Below are the code and all the weights of a small trained network. Each question names an input and a target symbol and asks about switching units off, where a switched-off unit gives its printed mean instead of its output.

import numpy as np


def w(rows, s, z=0):
    codes = np.array(rows[::2]) - 128.0
    scale = np.full(codes.shape[1], s)
    scale[-1] = z or s
    return codes * scale


def norm(h):
    return h / np.sqrt((h * h).mean(-1, keepdims=True) + 1e-5)


def softmax(a):
    e = np.exp(a - a.max(-1, keepdims=True))
    return e / e.sum(-1, keepdims=True)


def log_softmax(a):
    a = a - a.max(-1, keepdims=True)
    return a - np.log(np.exp(a).sum(-1, keepdims=True))


def net(x, mask):
    ids = ['Σαηλξω'.index(c) for c in x.split()]
    T = len(ids)
    res = E[ids] + P[:T]
    u = 0
    for l in range(3):
        r = norm(res)
        for j in range(2):
            rows = slice(2 * j, 2 * j + 2)
            q, k, v = (r @ M[l][rows].T for M in (Q, K, V))
            z = softmax(np.where(np.tri(T) > 0, q @ k.T / 2**0.5, -1e9)) @ v
            o = O[l][rows]
            res = res + np.where(mask[u + j], z, o[:, -1]) @ o[:, :-1]
        u += 2
    return log_softmax(norm(res)[-1] @ U[:, :-1].T + U[:, -1])


Q, K, V, O = {}, {}, {}, {}
E = w([
[168,101,221,158,68,90],'Σ',
[86,177,86,178,30,73],'α',
[50,97,146,33,100,96],'η',
[128,56,161,189,96,218],'λ',
[208,84,116,186,15,43],'ξ',
[131,254,103,139,173,75],'ω',
],0.011)
P = w([
[80,204,149,66,171,166],'0',
[162,79,122,180,133,66],'1',
[181,94,126,170,87,71],'2',
[183,105,126,174,59,80],'3',
[198,109,144,184,22,64],'4',
[216,103,151,180,2,80],'5',
],0.0082)
Q[0] = w([
[173,81,223,173,15,3],'0.h1',
[131,101,74,62,153,163],'0.h1',
[147,144,188,19,115,84],'0.h2',
[157,133,121,213,4,55],'0.h2',
],0.0066)
K[0] = w([
[103,202,254,121,113,199],'0.h1',
[166,88,91,161,144,72],'0.h1',
[116,194,155,132,123,101],'0.h2',
[63,181,100,129,132,255],'0.h2',
],0.0071)
V[0] = w([
[90,225,230,146,106,188],'0.h1',
[22,103,37,117,55,216],'0.h1',
[105,133,129,83,254,118],'0.h2',
[46,56,118,74,128,25],'0.h2',
],0.0052)
O[0] = w([
[99,130,190,123,167,207,242],'0.h1',
[169,106,148,52,167,254,85],'0.h1',
[177,183,123,78,86,104,3],'0.h2',
[76,90,141,83,58,109,150],'0.h2',
],0.0066,0.0041)
Q[1] = w([
[210,111,56,50,156,149],'1.h1',
[254,74,138,175,63,51],'1.h1',
[125,99,199,145,113,71],'1.h2',
[79,88,146,164,162,89],'1.h2',
],0.0086)
K[1] = w([
[252,88,47,138,88,84],'1.h1',
[161,132,254,156,118,87],'1.h1',
[119,188,89,82,43,166],'1.h2',
[129,151,31,110,113,136],'1.h2',
],0.0097)
V[1] = w([
[120,97,9,118,122,109],'1.h1',
[133,144,90,86,160,181],'1.h1',
[70,162,123,116,134,137],'1.h2',
[98,129,102,108,100,175],'1.h2',
],0.012)
O[1] = w([
[254,162,175,72,128,100,44],'1.h1',
[184,160,61,130,66,178,11],'1.h1',
[139,113,101,147,128,50,111],'1.h2',
[118,61,87,177,100,80,105],'1.h2',
],0.0087,0.011)
Q[2] = w([
[111,219,101,127,112,192],'2.h1',
[38,145,146,229,200,53],'2.h1',
[143,155,186,173,227,255],'2.h2',
[201,242,44,7,177,210],'2.h2',
],0.0055)
K[2] = w([
[82,101,248,104,208,96],'2.h1',
[121,224,35,2,135,156],'2.h1',
[124,141,194,213,197,221],'2.h2',
[124,134,165,239,190,37],'2.h2',
],0.0059)
V[2] = w([
[54,174,115,85,140,131],'2.h1',
[134,2,156,133,130,143],'2.h1',
[139,111,85,53,79,88],'2.h2',
[154,128,90,196,148,84],'2.h2',
],0.0098)
O[2] = w([
[109,135,150,136,182,157,194],'2.h1',
[133,92,24,87,116,63,252],'2.h1',
[24,159,212,39,87,195,61],'2.h2',
[116,239,160,159,1,99,112],'2.h2',
],0.0086,0.0037)
U = w([
[42,113,115,168,178,120,254],'Σ',
[117,127,107,169,1,116,158],'α',
[85,97,131,22,127,173,68],'η',
[191,93,72,150,144,212,113],'λ',
[207,94,167,109,114,38,69],'ξ',
[157,211,181,145,140,182,79],'ω',
],0.0089,0.0045)

Each question gives the input, a string of symbols that net reads in full, and the target symbol t.
The units are the heads (2 rows each of Q, K, V and O). Each row of codes is followed by its name. A weight is (code - 128) times the scale printed after its matrix; where a second scale follows, it is the last column's (O and U).
mask holds one flag per head, layer by layer. A switched-off head (its flag False) gives its mean, the last column of its rows in O, instead of its output. The means were averaged over made-up inputs and are rounded, as every weight is.
A unit's drop is (log p(t) with every unit on - log p(t) with that unit switched off) / (log p(t) with every unit on - log p(t) with every unit switched off).
The circuit of an input: a set's keep is (log p(t) with only the set's units on - log p(t) with every unit switched off) / (log p(t) with every unit on - log p(t) with every unit switched off). Starting from all 6 units, units are removed one at a time, each time the one whose removal leaves the highest keep (on an exact tie, the one counted first), for as long as the keep stays at least 0.8.
units of the circuit, in order: the units of the circuit, biggest drop first
most important unit: the unit with the biggest drop
heads that matter: for each layer, one digit per head in row order, 1 if its drop is at least 0.15 and else 0, layers parted by /
drop of u: that unit's drop, to one decimal
input α η ω α λ, target α: units of the circuit, in order	[1.h2; 1.h1; 2.h2]
input ξ α α α, target ξ: heads that matter	10 / 10 / 00
input ξ ξ η, target ξ: heads that matter	10 / 10 / 00
input ω α ξ, target ω: heads that matter	01 / 10 / 10
input η ξ ω, target ω: units of the circuit, in order	[1.h1; 2.h1]
input α ξ α, target α: units of the circuit, in order	[1.h1; 1.h2; 2.h2]
input η ξ λ ξ Σ ξ, target η: most important unit	2.h2
input α Σ λ α η, target α: heads that matter	10 / 11 / 01
input ω ξ ξ Σ ξ ω, target ω: units of the circuit, in order	[2.h1; 0.h2]
input ω η ξ ξ ξ Σ, target ω: units of the circuit, in order	[2.h1; 1.h1; 0.h2]
input ξ ξ ξ, target ξ: heads that matter	10 / 11 / 00
input ξ λ ξ λ, target λ: units of the circuit, in order	[1.h2; 2.h2; 1.h1]
input ω ξ ξ Σ, target ω: units of the circuit, in order	[2.h1; 0.h2]
input ξ ξ ξ ω, target ξ: units of the circuit, in order	[1.h1; 0.h1]
input λ α ξ ξ, target λ: drop of 0.h1	0.9
input Σ λ ξ Σ ξ ξ, target Σ: drop of 1.h1	1.0
input ξ ξ ξ ξ η, target ξ: drop of 2.h1	0.1
